Each row is followed by roughly how far along a hidden order it lies, from 0 to 30. A new part has a new order.
[-0.13  0.13  0.08  0.25  0.02  0.11 -0.57  0.05  1.32 -0.02  0.39  0.11
 -0.47  1.00  0.02 -0.02 -0.07  0.00  0.57  1.51  2.80  0.06  0.00  0.67
 -1.94 -0.10 -0.05 -0.22 -0.03  2.56] => 6
[-2.43 -0.41  1.25  9.99  0.74  7.01  0.12  3.51  9.99  1.11  2.52 -0.61
 -3.17 -0.67  0.15 -1.97 -3.88 -1.42 -1.91  1.36  6.61  0.97  0.82 -2.10
  0.03 -1.01 -1.78 -2.78 -0.91  3.75] => 9
[-1.35 -0.15 -0.08  7.50 -0.61  2.02  0.16 -8.73  3.21  0.33 -3.28  0.17
  1.75 -1.00 -0.19 -0.16  0.77 -0.36 -0.27  0.72  0.40  0.19  0.08 -0.30
  0.83  0.26 -0.27 -2.39 -0.79  0.59] => 23
[ 0.14 -0.10  0.92  0.35  0.46 -4.01  0.63  0.23 -1.17 -0.63  0.72 -0.22
  0.43  0.23 -0.06  0.09  1.52 -1.13  0.07 -2.17 -0.85 -0.29  0.56  2.29
 -1.15  0.17  0.69 -0.67 -0.50  1.30] => 4
[ 0.10 -0.29 -0.46  0.04 -0.67 -1.07 -0.42 -8.11 -1.19  0.22 -4.45 -0.67
  1.49 -2.61 -0.17  0.43  1.70  0.58  1.82 -0.81 -4.02 -0.45 -0.16  1.77
  1.48  0.15 -0.35  0.63  0.31 -0.55] => 30
[-0.89 -0.67 -0.62  2.54  0.30  2.38 -0.07  1.57  5.02  0.23 -0.14 -1.82
 -0.11  0.28  0.07 -0.25 -4.03 -0.21 -0.84  1.04  0.56  0.00  0.04  1.75
 -0.82 -0.03 -1.31 -0.50 -0.11  3.06] => 2
[-1.38  1.63 -1.34  6.71  0.66  3.14 -0.28 -7.72  0.34  0.24 -0.80 -1.83
  0.33 -1.26  0.05  0.13 -2.08 -0.68 -0.30 -0.35 -1.15  0.05  0.16  1.16
  1.18  0.37 -3.13 -0.02  0.00  3.29] => 19
[-1.50 -0.12  0.88  3.73  0.29 -2.38  0.55  0.69  5.07 -1.00 -1.30 -1.03
  2.09 -0.67 -0.50 -0.38 -0.74 -0.01 -0.22 -4.17 -1.27 -0.25  0.52  1.48
  1.23 -1.04  0.16 -0.35  0.03  0.85] => 7
[-1.33  0.08  0.18  3.92  0.26 -0.22  0.12 -0.21  6.93 -0.12  1.71  0.51
  2.30  0.17 -0.43 -0.16  0.43  0.25 -1.28 -2.73 -1.51 -0.12  0.59 -0.24
 -0.24 -0.48  0.27 -2.06 -0.81 -0.58] => 14
[-1.04  1.07 -0.62 -1.00 -0.04 -0.61 -0.25 -3.21 -1.58 -0.08 -2.12 -2.37
  0.13 -0.39 -0.37 -0.18 -1.32 -1.00  0.16 -0.74 -1.58 -0.20  0.53  2.28
 -0.64 -0.89 -0.48  0.31 -0.10 -0.54] => 6
[-1.75 -0.11 -0.88  4.74  0.43  1.59 -0.22 -1.87 -3.98 -0.91 -1.62 -0.67
 -0.13 -3.65 -0.09  0.17 -1.64  0.46 -0.05 -4.00 -2.56  0.12  0.06  2.44
  2.65  0.12 -0.06 -1.96  0.27  0.25] => 21
[-0.16  1.97 -0.26 -1.58  0.11  0.88  0.65  1.11 -1.00 -0.52  0.03  0.14
  1.33 -3.07 -0.31  0.32  1.41  0.21  0.48 -0.45 -6.00 -0.07  0.09  0.97
  1.89  0.53 -0.63  0.20  0.10  0.36] => 26
[ 0.32 -0.16  0.30 -1.94  0.09 -3.59  0.10 -1.35  2.05 -1.28  0.28 -0.04
  1.59  0.72 -0.30 -0.02  1.40  0.24  0.29 -0.08 -0.14 -0.13  0.37  0.01
 -0.19 -0.62  1.40 -1.00 -0.46 -2.70] => 11
[-0.22 -0.15 -2.15  0.39  0.26  1.45 -0.17  0.67 -6.95  0.00 -0.49  0.21
 -2.99 -0.61 -0.09  0.36  0.12  0.35  0.94 -0.72 -1.42  0.11  0.12  1.71
  2.29  0.75 -0.28  0.19  0.23 -2.36] => 29
[-1.41  1.70 -1.05  5.90 -0.43  1.69 -0.21 -8.66 -1.57  0.16 -4.38 -0.86
 -0.93 -2.31 -0.06  0.37 -1.21  0.43  1.22 -2.13 -1.51 -0.18  0.13  1.66
  1.56  0.69 -2.62 -1.33  0.26  2.31] => 24
[-0.70 -0.24 -1.02  6.40 -0.70  6.41  0.02  2.05 -2.74  0.67 -1.37  0.80
 -4.25 -1.20  0.32 -0.64 -2.14 -0.97 -0.91  0.69  2.22  0.77  0.45 -2.79
  1.10  0.42 -3.46 -1.63 -0.76  1.49] => 28
[-0.57  0.34  1.03  2.77  0.30 -0.51 -0.10  1.19  7.27 -0.79  1.16  0.52
  0.65 -1.73 -0.29 -0.79  0.28 -0.50 -2.02  0.40  3.44  0.27  0.66 -0.73
  0.16 -0.91 -0.17 -2.45 -0.95  0.89] => 11
[-0.77 -0.48 -0.60  0.97  0.62  0.98 -0.79  0.04 -2.06  0.04 -0.85 -0.37
 -2.18 -1.72 -0.02 -0.32 -2.18 -0.88 -0.19 -1.36 -1.90 -0.10  0.16  2.23
  3.22 -0.74  0.15  0.16  0.26 -2.25] => 1
[ 0.42  0.00  0.19  3.76 -0.68 -2.22  0.83  0.19  3.44 -0.18 -1.86 -0.17
  4.37 -1.18 -0.08  0.25  3.19  0.42  0.58  0.12 -0.25 -0.09 -0.22 -0.66
 -0.95 -0.02  0.00 -1.87  0.10  0.98] => 21
[-0.55 -0.86 -2.06  1.33 -0.09  1.83 -0.19  0.22 -1.22  0.54 -2.09 -0.15
 -3.85 -0.76  0.10  0.21 -2.01  0.49  1.12 -0.57 -1.56  0.11 -0.24  0.57
  2.31  0.65 -1.87  0.02  0.11  0.32] => 20
[-0.50  1.80 -0.75  1.91 -0.01  0.27 -0.51 -9.14  0.23  0.41  0.10  0.03
 -0.37 -0.33 -0.06  0.13 -0.23 -0.08  1.25 -0.08  2.41  0.00 -0.07  1.88
  0.56  0.40 -2.50 -0.29 -0.32 -0.14] => 18
[-1.38 -0.06 -0.80 -0.18 -0.07  0.14 -0.18 -3.05  5.00 -0.02 -1.85 -1.06
 -0.24  0.46 -0.41 -0.12 -1.01  0.39  0.06 -1.03  0.77 -0.38  0.03  1.39
 -0.87 -0.89  0.00  0.21 -0.47 -0.19] => 9
[-0.87  0.22  0.77 -2.30  0.38 -2.93  0.50 -1.06 -3.97 -0.30  0.43 -0.58
  1.89 -0.44 -0.16  0.12  0.19  0.17 -0.60 -3.33 -2.55 -0.47 -0.19  1.77
  0.36 -1.00  2.64  0.92  0.37 -2.49] => 3
[-0.71  0.30 -2.51  3.82  0.31  2.39  0.10  1.17 -8.15 -0.16 -2.52 -0.07
 -2.84 -3.75 -0.03  0.10 -2.05  0.39  0.67 -1.53 -2.45 -0.06 -0.23  1.58
  3.49 -0.38 -0.17 -1.44 -0.01 -1.57] => 30
[-0.10 -0.44  0.06  0.99  0.32  0.41 -0.11  0.95  0.23 -0.37 -0.51 -0.52
 -0.33  0.32 -0.01  0.00 -0.99 -1.00 -0.17 -0.48 -0.74 -0.13  0.19  0.82
  1.63 -0.06 -0.58  0.10  0.19 -0.05] => 2
[-1.42  0.11 -0.06  6.88  0.21  0.44  0.54  0.28  3.99 -0.83  0.56  0.65
 -1.09 -0.68 -0.25 -0.14  1.15 -0.08 -1.19 -0.02 -1.75  0.24  0.18  0.08
  0.80  0.02 -0.72 -2.41  0.00  0.80] => 15
[-0.83  1.99 -1.36  0.54 -0.68  1.53 -0.11  0.83 -0.81 -0.03 -4.76 -1.08
  2.26 -1.77 -0.10  0.00  0.54  0.38 -0.43 -0.88 -0.66 -0.18  0.10  2.00
  2.06  0.61 -2.63 -1.02 -0.45  2.40] => 23
[-0.77 -0.40 -0.44  0.96  0.35  2.83 -0.70  3.05 -5.67  0.50 -0.49 -0.20
 -3.49 -0.72  0.02  0.14 -1.37  0.23 -0.31  0.91 -1.93  0.09  0.15 -0.41
  1.42  0.79 -0.62 -0.18  0.15 -1.47] => 14
[-0.59  1.31 -0.56  2.57  0.44  2.52 -0.61 -7.00  2.30  0.25  0.26 -1.97
  1.59  0.09 -0.06 -0.20 -0.14 -1.41  0.97  0.18  2.07  0.05  0.34  0.67
  0.28  0.19 -3.02 -0.36 -0.37  3.34] => 16
[ 0.00  0.09 -0.04  1.37 -0.95  1.79 -0.44  1.22 -3.54  0.37 -3.87 -0.76
 -0.63 -0.16  0.04 -0.03 -0.51 -0.52 -0.06  1.33 -0.17 -0.03 -0.40  0.75
 -0.40 -0.08 -2.54  0.04 -0.04 -0.31] => 22
[-1.14  1.95 -0.68  5.18 -0.61  0.50 -0.16 -8.15 -0.90  0.35 -3.37 -0.28
  2.81 -1.10 -0.06 -0.13 -0.85 -0.38  1.00 -0.59  0.63 -0.09  0.24  1.66
 -0.19  0.08 -0.13 -0.86  0.25 -0.12] => 19
[-0.35 -0.73  0.79  1.22  0.79  1.73 -0.22  1.24  5.89 -0.44  1.25 -0.32
  0.65 -0.85 -0.21 -0.52 -2.20 -1.33 -1.65 -0.38  1.49 -0.01  0.17  1.32
  2.01 -1.02 -0.74  0.20  0.04  0.46] => 0
